Below are the code and all the weights of a small trained network. Each question names an input and a target symbol and asks about switching units off, where a switched-off unit gives its printed mean instead of its output.

import numpy as np


def w(rows, s, z=0):
    codes = np.array(rows[::2]) - 128.0
    scale = np.full(codes.shape[1], s)
    scale[-1] = z or s
    return codes * scale


def norm(h):
    return h / np.sqrt((h * h).mean(-1, keepdims=True) + 1e-5)


def f(y):
    return np.maximum(y, 0)


def softmax(a):
    e = np.exp(a - a.max(-1, keepdims=True))
    return e / e.sum(-1, keepdims=True)


def log_softmax(a):
    a = a - a.max(-1, keepdims=True)
    return a - np.log(np.exp(a).sum(-1, keepdims=True))


def net(x, mask):
    ids = ['αβζηθπστω'.index(c) for c in x.split()]
    T = len(ids)
    res = E[ids] + P[:T]
    u = 0
    for l in range(2):
        r = norm(res)
        for j in range(3):
            rows = slice(2 * j, 2 * j + 2)
            q, k, v = (r @ M[l][rows].T for M in (Q, K, V))
            z = softmax(np.where(np.tri(T) > 0, q @ k.T / 2**0.5, -1e9)) @ v
            o = O[l][rows]
            res = res + np.where(mask[u + j], z, o[:, -1]) @ o[:, :-1]
        u += 3
        y = f(norm(res) @ A[l][:, :-1].T + A[l][:, -1])
        res = res + np.where(mask[u : u + 4], y, B[l][:, -1]) @ B[l][:, :-1]
        u += 4
    return log_softmax(norm(res)[-1] @ U[:, :-1].T + U[:, -1])


Q, K, V, O, A, B = {}, {}, {}, {}, {}, {}
E = w([
[37,49,158,211],'α',
[103,121,94,101],'β',
[109,130,91,95],'ζ',
[13,114,95,115],'η',
[173,125,14,80],'θ',
[11,88,106,145],'π',
[105,42,132,208],'σ',
[66,126,101,99],'τ',
[133,133,43,79],'ω',
],0.012)
P = w([
[91,215,110,153],'0',
[186,96,49,208],'1',
[135,92,127,57],'2',
[173,234,114,180],'3',
[101,179,123,87],'4',
[123,2,144,137],'5',
[175,123,189,75],'6',
[199,127,36,201],'7',
[120,160,137,91],'8',
[93,62,116,125],'9',
],0.014)
Q[0] = w([
[112,219,175,207],'L0H1',
[127,60,252,113],'L0H1',
[205,251,149,168],'L0H2',
[174,107,142,178],'L0H2',
[77,165,118,149],'L0H3',
[139,186,151,104],'L0H3',
],0.012)
K[0] = w([
[90,131,107,253],'L0H1',
[169,94,196,155],'L0H1',
[81,152,37,154],'L0H2',
[128,49,116,199],'L0H2',
[123,168,67,133],'L0H3',
[97,116,102,226],'L0H3',
],0.012)
V[0] = w([
[156,159,129,11],'L0H1',
[152,102,90,69],'L0H1',
[87,137,63,244],'L0H2',
[130,152,1,99],'L0H2',
[73,155,60,174],'L0H3',
[151,183,140,163],'L0H3',
],0.0069)
O[0] = w([
[129,118,255,222,93],'L0H1',
[121,67,101,179,158],'L0H1',
[90,144,72,181,220],'L0H2',
[159,128,202,140,170],'L0H2',
[157,214,97,189,253],'L0H3',
[54,243,215,197,82],'L0H3',
],0.0082,0.0033)
A[0] = w([
[64,131,76,31,253],'L0N1',
[78,103,2,191,178],'L0N2',
[25,80,128,180,223],'L0N3',
[217,215,116,168,182],'L0N4',
],0.0055,0.0034)
B[0] = w([
[216,134,176,126,205],'L0N1',
[220,183,206,91,254],'L0N2',
[219,177,53,39,214],'L0N3',
[65,1,95,163,183],'L0N4',
],0.0088,0.0069)
Q[1] = w([
[195,187,126,190],'L1H1',
[1,173,99,183],'L1H1',
[170,137,128,253],'L1H2',
[120,237,142,193],'L1H2',
[100,238,113,167],'L1H3',
[216,67,27,114],'L1H3',
],0.011)
K[1] = w([
[84,254,95,7],'L1H1',
[101,146,50,203],'L1H1',
[45,115,176,162],'L1H2',
[106,229,120,250],'L1H2',
[25,174,54,87],'L1H3',
[113,87,149,192],'L1H3',
],0.011)
V[1] = w([
[50,153,118,19],'L1H1',
[75,218,153,73],'L1H1',
[23,128,159,146],'L1H2',
[125,49,90,189],'L1H2',
[73,129,103,49],'L1H3',
[103,254,179,90],'L1H3',
],0.0096)
O[1] = w([
[118,97,103,30,105],'L1H1',
[60,64,135,2,116],'L1H1',
[86,103,221,197,2],'L1H2',
[85,245,110,126,131],'L1H2',
[169,59,119,98,55],'L1H3',
[216,71,102,143,57],'L1H3',
],0.0096,0.0069)
A[1] = w([
[237,144,168,176,180],'L1N1',
[116,130,125,104,254],'L1N2',
[150,39,133,70,150],'L1N3',
[133,45,255,185,190],'L1N4',
],0.0093,0.0053)
B[1] = w([
[124,79,232,51,254],'L1N1',
[66,132,251,148,243],'L1N2',
[7,172,175,104,187],'L1N3',
[254,85,110,131,159],'L1N4',
],0.0089,0.0058)
U = w([
[159,112,60,85,48],'α',
[200,24,194,129,67],'β',
[201,35,162,151,115],'ζ',
[63,59,103,43,252],'η',
[120,214,127,189,170],'θ',
[116,93,82,78,8],'π',
[250,207,46,100,209],'σ',
[80,44,161,98,77],'τ',
[160,140,177,190,110],'ω',
],0.011,0.0034)

Each question gives the input, a string of symbols that net reads in full, and the target symbol t.
The units are the heads (2 rows each of Q, K, V and O) and the neurons (one row each of A and B). Each row of codes is followed by its name. A weight is (code - 128) times the scale printed after its matrix; where a second scale follows, it is the last column's (O, A, B and U).
mask holds one flag per unit, layer by layer, with each layer's heads first. A switched-off unit (its flag False) gives its mean, the last column of its rows in O or B, instead of its output. The means were averaged over made-up inputs and are rounded, as every weight is.
A unit's drop is (log p(t) with every unit on - log p(t) with that unit switched off) / (log p(t) with every unit on - log p(t) with every unit switched off).
The circuit of an input: a set's keep is (log p(t) with only the set's units on - log p(t) with every unit switched off) / (log p(t) with every unit on - log p(t) with every unit switched off). Starting from the 12 units with the biggest drops (on a tie, the unit counted first), units are removed one at a time, each time the one whose removal leaves the highest keep (on an exact tie, the one counted first), for as long as the keep stays at least 0.8.
circuit, biggest first: the units of the circuit, biggest drop first
unit that matters most: the unit with the biggest drop
top k neurons: the k neurons with the biggest drops, biggest first
heads that matter: for each layer, one digit per head in row order, 1 if its drop is at least 0.15 and else 0, layers parted by /
input ω θ β, target β: heads that matter -> 110 / 100
input η α θ η ω σ, target θ: top 2 neurons -> L0N2, L0N1
input σ α θ τ σ τ, target θ: unit that matters most -> L0H1
input β σ θ β ω η σ η, target ω: heads that matter -> 111 / 010
input ζ η σ η θ, target θ: heads that matter -> 110 / 000
input β ζ τ η σ σ σ σ σ η, target σ: circuit, biggest first -> L0N3, L1H1
input η σ θ ω, target η: top 2 neurons -> L0N4, L1N3
input σ σ σ σ τ η η σ ω, target ω: top 4 neurons -> L0N4, L0N2, L0N3, L0N1
input σ π η η η θ τ α β, target β: heads that matter -> 101 / 000
input β σ β σ β σ σ π, target β: circuit, biggest first -> L0N2, L0H1, L1N1
input ω ω σ σ σ σ σ β θ α, target σ: heads that matter -> 000 / 000
input σ η σ σ π β, target σ: circuit, biggest first -> L1H2, L1H1
input β α τ σ, target β: top 4 neurons -> L0N2, L0N3, L1N1, L0N4
input σ σ τ σ θ σ σ η, target θ: heads that matter -> 110 / 011
input σ σ σ θ σ σ, target σ: circuit, biggest first -> L1H2, L1H1, L0N3
input σ σ σ τ η σ σ ω, target η: circuit, biggest first -> L1H1
input θ ζ σ α σ θ, target σ: circuit, biggest first -> L1H2, L1H1
input σ θ η θ η σ τ α, target η: heads that matter -> 000 / 100
input β η σ θ β π, target σ: circuit, biggest first -> L0N3, L1H1
input ζ β σ σ, target ζ: heads that matter -> 010 / 011
